Here is a tiny trained network, its code and every weight. The questions are about switching its units off for an input and a class, where a switched-off unit gives its printed mean instead of its output.

import numpy as np


def w(rows, s, z=0):
    codes = np.array(rows[::2]) - 128.0
    scale = np.full(codes.shape[1], s)
    scale[-1] = z or s
    return codes * scale


def norm(h):
    return h / np.sqrt((h * h).mean(-1, keepdims=True) + 1e-5)


def f(y):
    return y / 2 * (1 + np.tanh(0.7978845608 * (y + 0.044715 * y**3)))


def log_softmax(a):
    a = a - a.max(-1, keepdims=True)
    return a - np.log(np.exp(a).sum(-1, keepdims=True))


def net(x, mask):
    res = np.array(x, float).reshape(1, 2) / 4 @ E
    u = 0
    for l in range(3):
        y = f(norm(res) @ A[l][:, :-1].T + A[l][:, -1])
        res = res + np.where(mask[u : u + 10], y, B[l][:, -1]) @ B[l][:, :-1]
        u += 10
    return log_softmax(norm(res)[-1] @ U[:, :-1].T + U[:, -1])


A, B = {}, {}
E = w([
[1,118,196,198,218,137,115],'x0',
[67,153,159,86,12,37,170],'x1',
],0.00075)
A[0] = w([
[80,128,135,115,149,82,96,218],'L0N1',
[145,192,157,110,81,18,177,139],'L0N2',
[86,135,106,146,193,130,92,117],'L0N3',
[134,113,168,67,131,134,98,74],'L0N4',
[166,62,91,236,203,224,55,151],'L0N5',
[75,127,179,83,26,100,200,18],'L0N6',
[110,114,83,141,100,119,95,14],'L0N7',
[183,146,95,2,94,152,194,189],'L0N8',
[149,153,131,148,113,173,111,212],'L0N9',
[160,36,125,112,109,201,137,9],'L0N10',
],0.0018,0.0014)
B[0] = w([
[113,170,172,84,234,217,111,210],'L0N1',
[237,101,166,121,176,192,48,213],'L0N2',
[149,57,100,135,189,71,220,138],'L0N3',
[161,157,90,124,56,116,170,93],'L0N4',
[224,129,221,181,127,104,199,254],'L0N5',
[253,160,145,204,113,170,211,154],'L0N6',
[151,167,121,184,43,52,54,59],'L0N7',
[68,72,200,112,222,98,95,247],'L0N8',
[120,169,236,161,189,113,149,193],'L0N9',
[149,200,97,247,5,87,196,65],'L0N10',
],0.0012,0.00099)
A[1] = w([
[179,129,9,54,35,82,171,129],'L1N1',
[92,147,167,200,146,81,183,142],'L1N2',
[201,182,112,95,85,153,178,139],'L1N3',
[126,96,127,145,108,149,81,183],'L1N4',
[58,211,156,83,31,12,158,121],'L1N5',
[115,131,169,98,123,143,105,149],'L1N6',
[171,99,5,121,93,123,99,141],'L1N7',
[65,148,124,89,30,53,146,1],'L1N8',
[106,150,189,254,166,161,108,90],'L1N9',
[142,102,178,88,183,79,104,121],'L1N10',
],0.0027,0.0011)
B[1] = w([
[69,187,36,95,149,196,37,224],'L1N1',
[93,138,132,50,42,146,92,182],'L1N2',
[16,126,145,141,106,60,155,187],'L1N3',
[110,230,109,129,124,32,219,145],'L1N4',
[206,135,235,243,170,176,254,244],'L1N5',
[111,145,119,140,106,47,152,190],'L1N6',
[31,212,160,154,141,99,142,121],'L1N7',
[253,57,174,106,174,162,119,135],'L1N8',
[147,191,50,92,75,73,105,230],'L1N9',
[140,47,81,139,47,149,180,229],'L1N10',
],0.0017,0.0011)
A[2] = w([
[106,175,169,222,147,154,125,117],'L2N1',
[197,165,130,177,196,132,160,190],'L2N2',
[254,106,163,224,177,136,169,9],'L2N3',
[173,195,90,100,78,158,66,65],'L2N4',
[52,110,186,145,175,109,135,185],'L2N5',
[176,81,123,135,60,105,127,42],'L2N6',
[173,149,192,148,141,191,94,116],'L2N7',
[163,102,97,169,167,203,126,136],'L2N8',
[44,142,168,179,137,118,133,102],'L2N9',
[116,59,133,73,62,84,124,107],'L2N10',
],0.0037,0.0011)
B[2] = w([
[109,38,60,148,128,21,139,141],'L2N1',
[200,113,204,117,43,138,162,217],'L2N2',
[242,241,159,45,19,211,146,251],'L2N3',
[96,106,40,143,186,148,56,141],'L2N4',
[125,171,56,128,132,165,68,193],'L2N5',
[5,68,94,175,234,92,100,119],'L2N6',
[132,136,171,127,80,94,179,156],'L2N7',
[35,100,205,150,100,58,196,161],'L2N8',
[150,132,73,91,171,165,79,145],'L2N9',
[128,64,196,193,107,46,198,160],'L2N10',
],0.0027,0.002)
U = w([
[216,210,249,43,19,214,208,246],'0',
[67,194,23,58,204,223,22,225],'1',
[27,2,218,210,196,32,213,4],'2',
],0.0044,0.0031)

Each question gives the input, the list of numbers given to net, and the class t.
The units are the neurons (one row each of A and B). Each row of codes is followed by its name. A weight is (code - 128) times the scale printed after its matrix; where a second scale follows, it is the last column's (A, B and U).
mask holds one flag per neuron, layer by layer. A switched-off neuron (its flag False) gives its mean, the last column of its row in B, instead of its output. The means were averaged over made-up inputs and are rounded, as every weight is.
A unit's drop is (log p(t) with every unit on - log p(t) with that unit switched off) / (log p(t) with every unit on - log p(t) with every unit switched off).
The circuit of an input: a set's keep is (log p(t) with only the set's units on - log p(t) with every unit switched off) / (log p(t) with every unit on - log p(t) with every unit switched off). Starting from the 12 units with the biggest drops (on a tie, the unit counted first), units are removed one at a time, each time the one whose removal leaves the highest keep (on an exact tie, the one counted first), for as long as the keep stays at least 0.8.
units of the circuit, in order: the units of the circuit, biggest drop first
k most important neurons: the k neurons with the biggest drops, biggest first
k most important neurons of layer l: the k neurons of layer l with the biggest drops, biggest first
drop when u is switched off: that unit's drop, to one decimal
input [3,-2], class 2: 4 most important neurons -> L1N5, L1N7, L1N1, L0N5
input [3,0], class 2: units of the circuit, in order -> L1N5, L2N3
input [3,3], class 2: 3 most important neurons -> L1N1, L2N3, L1N7
input [-3,0], class 2: 4 most important neurons -> L1N5, L0N8, L1N10, L2N10
input [2,-3], class 2: units of the circuit, in order -> L1N5, L2N3
input [-7,3], class 1: units of the circuit, in order -> L1N1, L2N4
input [0,0], class 2: most important neuron of layer 1 -> L1N5
input [4,3], class 1: 3 most important neurons -> L0N1, L0N5, L2N5
input [-4,2], class 1: 2 most important neurons -> L1N1, L0N5
input [-3,2], class 2: 2 most important neurons of layer 0 -> L0N8, L0N2
input [-7,6], class 1: 2 most important neurons of layer 2 -> L2N4, L2N3
input [2,-1], class 2: 2 most important neurons -> L1N5, L1N1
input [-3,-2], class 2: 2 most important neurons of layer 1 -> L1N5, L1N10
input [-3,3], class 2: 2 most important neurons of layer 1 -> L1N10, L1N1
input [6,4], class 1: 2 most important neurons -> L2N5, L2N3
input [-6,2], class 1: most important neuron -> L1N1
input [2,0], class 2: 2 most important neurons of layer 2 -> L2N10, L2N3
input [-8,-1], class 1: drop when L1N1 is switched off -> 0.1
input [-6,-3], class 1: drop when L0N7 is switched off -> 0.0
input [-5,-3], class 1: drop when L1N5 is switched off -> 0.4
input [7,4], class 1: drop when L2N5 is switched off -> 0.1
